[[129 136 128 128 130 134 130 131 133 134 136 132]
 [119 148 128 128 118 144 114 139 140 143 147 140]
 [152 111 128 128 151 114 155 128 124 116 112 126]
 [141 124 128 128 139 125 141 132 130 126 124 131]
 [143 122 128 128 139 123 139 138 133 126 122 135]
 [141 124 128 128 137 125 136 139 134 127 124 136]
 [152 113 128 128 147 116 148 138 130 119 113 133]
 [133 131 128 128 136 130 139 123 127 129 131 126]
 [152 111 128 128 149 115 151 134 128 118 112 130]
 [141 124 128 128 139 125 140 134 131 126 124 132]
 [132 135 128 128 129 133 126 140 137 134 134 138]
 [127 140 128 128 125 137 122 139 137 137 139 138]
 [125 142 128 128 123 139 121 137 137 138 141 137]
 [132 134 128 128 130 133 128 138 136 134 134 137]
 [129 137 128 128 127 135 125 138 136 135 136 137]]
Rows and columns are numbered from 1.
The bottom-right entry -> 137
Which number is the top-right entry?
Answer: 132
The entry in row 1 and column 3 -> 128
Which number is the entry in row 1 and column 2?
Answer: 136
Which number is the top-left entry?
Answer: 129
Which number is the bottom-left entry?
Answer: 129
Which number is the entry in row 3 and column 1?
Answer: 152
Which number is the entry at row 3, column 3?
Answer: 128
The entry in row 2 and column 1 is 119
The entry directly above the largest entry is 114
Which number is the entry directly below 155?
Answer: 141
The bottom entry of the column that holds the largest entry: 125
Which number is the entry in row 2 and column 3?
Answer: 128
The entry directly above 149 -> 136
Which number is the entry at row 3, column 2?
Answer: 111

grid =
[[124 114 128 123 113 118 135]
 [138 149 116 126 136 134 116]
 [118 136 126 143 133 134 133]
 [137 128 128 143 120 132 108]
 [132 131 119 114 116 122 129]
 [146 133 128 124 137 127 145]
 [137 140 119 135 141 125 135]
 [133 118 131 116 134 107 114]]
Rows and columns are numbered from 1.
Which number is the entry just right of the largest entry? 116
The entry at row 1, column 2 -> 114
The entry at row 3, column 1 is 118
The entry in row 2 and column 1 -> 138
The top-right entry -> 135
The entry directly above the smallest entry -> 125
The entry in the bottom-left corner -> 133
The entry just left of the smallest entry -> 134
Which number is the top entry of the column that holds the smallest entry? 118
The entry in row 1 and column 3: 128
Which number is the entry just right of the smallest entry? 114
Which number is the entry at row 1, column 1? 124
Which number is the bottom entry of the column that holds the smallest entry? 107

B = [130 146 126 135 117 119 132 109 151 128]
Read off the 2nd entry from the left.
146
Read off the second smallest entry.
117
The largest entry is 151

Read these off the row that follows.
1) Which number is the entry just right of the largest entry?
2) Which number is the entry just right of 123?
[132 132 122 151 123 118]
1) 123
2) 118

W =
[[124 131 125 138 135 127 137 127 134 137 127 133 131 126 133]
 [132 132 133 106 110 123 107 124 112 107 133 130 132 125 131]
 [131 133 132 103 109 121 104 121 109 104 133 133 133 124 133]
 [125 132 126 137 132 126 135 126 133 136 127 133 131 124 133]
 [132 124 130 121 124 130 121 130 124 122 129 122 124 131 122]]
The last entry, reading row by row is 122
Read off the fourth entry in reading order.
Answer: 138
Read off the entry directly below the smallest entry.
Answer: 137
Read off the 2nd-last entry, reading row by row.
Answer: 131
The 3rd-last entry, reading row by row -> 124
Read off the centre entry.
Answer: 121
The entry in the top-right corner -> 133
Read off the largest entry in the last row.
Answer: 132
Read off the entry just left of the largest entry.
Answer: 125
Read off the 1st entry, reading row by row.
Answer: 124
Read off the entry directly below the centre entry.
Answer: 126
Read off the 4th entry from the end, reading row by row.
Answer: 122
Read off the entry just left of the smallest entry.
Answer: 132
The bottom entry of the column that holds the largest entry: 121
The 5th entry, reading row by row -> 135
Read off the entry directly below 136.
Answer: 122
The entry just right of the smallest entry is 109
Read off the entry directly above the centre entry.
Answer: 124
Read off the second entry on the diagonal from the top-right corner.
Answer: 125
The last entry of the smallest entry's row: 133
The median of all entries -> 129
The 3rd entry on the diagonal from the top-right corner -> 133

Questions about the array below.
1) Report the second entry on the diagonal from the top-right corner.
2) Report the entry in the top-right corner.
3) Report the entry in the top-left corner.
4) Report the last entry, reading row by row.
5) Report the entry directly below the smallest entry.
6) Report the 4th-last entry, reading row by row.
7) Report the top entry of the column that holds the largest entry.
8) Report the bottom-left entry.
[[131 127 134 133 131 123 126 130]
 [133 126 130 134 123 121 122 132]
 [122 128 122 125 130 132 131 128]
 [126 130 125 126 135 132 133 117]
 [131 129 131 134 130 123 125 127]
 [129 128 127 129 123 126 125 121]
 [131 126 131 133 123 123 123 134]
 [128 129 121 122 119 134 129 127]
 [130 129 132 135 135 122 126 128]
 [128 130 132 134 139 123 129 130]
 [126 128 121 122 122 133 129 126]
 [129 128 130 128 137 129 131 102]
 [127 127 124 125 119 130 126 122]
 [127 128 127 124 119 132 128 127]
 [130 127 132 130 122 125 124 134]]
1) 122
2) 130
3) 131
4) 134
5) 122
6) 122
7) 131
8) 130

Questions about the grid below.
1) Give the first entry of the smallest entry's row.
2) Give the smallest entry in the last row.
3) Give the fourth entry, reading row by row.
4) Give the third entry on the diagonal from the top-right corner.
5) Give the entry in the top-left corner.
6) Give the last entry, reading row by row.
7) Give the 2nd entry on the diagonal from the top-right corner.
8) Give the largest entry in the first row.
[[123 117 124 126 126 118 115 114 124 131 138 136 129 117 113 115]
 [119 132 116 112 107 108 121 132 149 154 148 141 134 132 129 130]
 [124 120 124 128 139 151 154 155 143 132 120 112 115 120 118 113]
 [120 132 116 111 107 108 121 133 149 154 148 141 133 132 129 130]
 [130 153 118 108 102 109 120 127 129 132 131 141 148 153 149 141]
 [154 132 148 137 128 128 128 129 124 119 111 115 121 132 139 139]
 [124 142 126 130 126 119 114 108 112 123 139 150 150 142 139 135]
 [123 118 123 129 140 148 144 139 124 114 112 111 116 118 117 116]
 [137 130 131 122 116 117 127 137 147 149 139 133 129 130 126 123]
 [119 119 127 129 128 124 126 128 136 136 131 123 116 119 127 140]
 [138 136 129 127 127 129 125 120 112 113 120 131 139 136 130 120]]
1) 130
2) 112
3) 126
4) 120
5) 123
6) 120
7) 129
8) 138
